Below is a small trained network, with its code and all its weights. Each question gives an input and a class and asks what happens when units are switched off, that is, made to give their printed mean instead of their output.

import numpy as np


def w(rows, s, z=0):
    codes = np.array(rows[::2]) - 128.0
    scale = np.full(codes.shape[1], s)
    scale[-1] = z or s
    return codes * scale


def f(y):
    return np.maximum(y, 0)


def log_softmax(a):
    a = a - a.max(-1, keepdims=True)
    return a - np.log(np.exp(a).sum(-1, keepdims=True))


def net(x, mask):
    res = np.array(x, float).reshape(1, 6) / 4 @ E
    y = f(res @ A[0][:, :-1].T + A[0][:, -1])
    res = res + np.where(mask, y, B[0][:, -1]) @ B[0][:, :-1]
    return log_softmax(res[-1] @ U[:, :-1].T + U[:, -1])


A, B = {}, {}
E = w([
[129,129,128],'x0',
[197,184,47],'x1',
[190,195,239],'x2',
[132,128,127],'x3',
[28,254,154],'x4',
[128,126,128],'x5',
],0.0081)
A[0] = w([
[134,164,182,90],'neuron 0',
[111,87,46,101],'neuron 1',
[93,99,175,178],'neuron 2',
[75,124,34,121],'neuron 3',
[43,78,81,131],'neuron 4',
[194,145,10,91],'neuron 5',
[117,166,112,117],'neuron 6',
[129,146,151,155],'neuron 7',
[183,186,104,118],'neuron 8',
[146,153,146,134],'neuron 9',
[173,121,173,135],'neuron 10',
[71,91,116,131],'neuron 11',
[110,160,123,1],'neuron 12',
[105,151,116,56],'neuron 13',
[144,113,128,26],'neuron 14',
[145,104,118,67],'neuron 15',
[140,153,161,144],'neuron 16',
[134,169,99,119],'neuron 17',
[159,91,107,105],'neuron 18',
[87,118,164,84],'neuron 19',
[182,81,136,72],'neuron 20',
[183,70,169,141],'neuron 21',
[160,122,155,152],'neuron 22',
[153,76,133,85],'neuron 23',
[103,103,177,161],'neuron 24',
[56,190,119,63],'neuron 25',
[118,195,138,131],'neuron 26',
[139,119,165,156],'neuron 27',
[100,153,132,139],'neuron 28',
[181,77,150,80],'neuron 29',
[161,58,151,79],'neuron 30',
[88,89,101,95],'neuron 31',
[100,79,204,158],'neuron 32',
[216,151,59,135],'neuron 33',
[144,144,98,104],'neuron 34',
[90,69,159,74],'neuron 35',
[104,174,113,98],'neuron 36',
[148,156,98,159],'neuron 37',
[117,88,89,101],'neuron 38',
[142,153,107,47],'neuron 39',
[152,114,134,70],'neuron 40',
[40,174,140,93],'neuron 41',
[124,117,60,82],'neuron 42',
[111,158,81,136],'neuron 43',
[86,124,86,98],'neuron 44',
],0.014,0.0041)
B[0] = w([
[178,107,172,198],'neuron 0',
[147,153,154,234],'neuron 1',
[188,100,2,203],'neuron 2',
[200,177,171,245],'neuron 3',
[178,163,128,255],'neuron 4',
[123,106,139,254],'neuron 5',
[125,72,170,171],'neuron 6',
[171,139,87,173],'neuron 7',
[153,77,86,206],'neuron 8',
[207,136,136,172],'neuron 9',
[177,206,121,190],'neuron 10',
[174,136,123,202],'neuron 11',
[69,130,142,146],'neuron 12',
[99,113,179,151],'neuron 13',
[43,122,168,134],'neuron 14',
[84,150,140,152],'neuron 15',
[176,177,104,185],'neuron 16',
[129,44,113,173],'neuron 17',
[55,150,157,185],'neuron 18',
[152,109,132,173],'neuron 19',
[61,143,118,192],'neuron 20',
[51,162,166,215],'neuron 21',
[137,168,114,173],'neuron 22',
[6,109,150,180],'neuron 23',
[175,80,65,193],'neuron 24',
[59,117,134,232],'neuron 25',
[82,119,124,215],'neuron 26',
[138,174,107,171],'neuron 27',
[66,100,118,181],'neuron 28',
[73,124,172,194],'neuron 29',
[32,126,127,197],'neuron 30',
[210,158,210,192],'neuron 31',
[217,90,60,218],'neuron 32',
[106,90,109,241],'neuron 33',
[92,84,128,158],'neuron 34',
[145,96,83,185],'neuron 35',
[32,103,141,183],'neuron 36',
[146,35,119,180],'neuron 37',
[145,202,158,191],'neuron 38',
[131,33,64,142],'neuron 39',
[57,177,117,144],'neuron 40',
[61,107,138,246],'neuron 41',
[120,184,124,193],'neuron 42',
[170,103,121,185],'neuron 43',
[188,165,171,187],'neuron 44',
],0.0056,0.0077)
U = w([
[55,107,237,60],'0',
[150,127,151,253],'1',
[173,47,53,56],'2',
[192,221,248,33],'3',
[148,97,195,178],'4',
[130,155,120,165],'5',
],0.011,0.0064)

Each question gives the input, the list of numbers given to net, and the class t.
The units are the neurons (one row each of A and B). Each row of codes is followed by its name. A weight is (code - 128) times the scale printed after its matrix; where a second scale follows, it is the last column's (A, B and U).
mask holds one flag per neuron, in row order. A switched-off neuron (its flag False) gives its mean, the last column of its row in B, instead of its output. The means were averaged over made-up inputs and are rounded, as every weight is.
A unit's drop is (log p(t) with every unit on - log p(t) with that unit switched off) / (log p(t) with every unit on - log p(t) with every unit switched off).
The circuit of an input: a set's keep is (log p(t) with only the set's units on - log p(t) with every unit switched off) / (log p(t) with every unit on - log p(t) with every unit switched off). Starting from the 12 units with the biggest drops (on a tie, the unit counted first), units are removed one at a time, each time the one whose removal leaves the highest keep (on an exact tie, the one counted first), for as long as the keep stays at least 0.8.
units of the circuit, in order: the units of the circuit, biggest drop first
top k neurons: the k neurons with the biggest drops, biggest first
drop of u: that unit's drop, to one decimal
input [-4,5,-8,2,5,-6], class 3: units of the circuit, in order : (neuron 3; neuron 44)
input [-5,5,-8,-8,3,6], class 3: top neuron : (neuron 3)
input [-5,-8,5,-4,-5,-5], class 2: units of the circuit, in order : (neuron 32; neuron 2)
input [2,-7,6,7,-4,-2], class 2: units of the circuit, in order : (neuron 32; neuron 2)
input [6,-8,-1,-7,7,-1], class 2: top 2 neurons : (neuron 2; neuron 32)
input [-8,-7,-8,6,-5,5], class 3: units of the circuit, in order : (neuron 31; neuron 38; neuron 4; neuron 3)
input [7,-7,6,-6,-6,5], class 2: top 4 neurons : (neuron 32; neuron 2; neuron 24; neuron 35)
input [-6,5,-7,7,4,3], class 3: top 2 neurons : (neuron 3; neuron 44)
input [1,-4,-8,-1,7,7], class 3: top 2 neurons : (neuron 3; neuron 4)
input [-6,-5,-8,-4,-1,3], class 3: drop of neuron 3 : 0.1
input [4,1,4,6,-7,2], class 0: drop of neuron 21 : 0.1
input [-1,-6,-8,0,-7,2], class 3: drop of neuron 31 : 0.2
input [4,0,-6,1,5,3], class 3: drop of neuron 3 : 0.4
input [0,4,0,0,1,2], class 2: top neuron : (neuron 21)
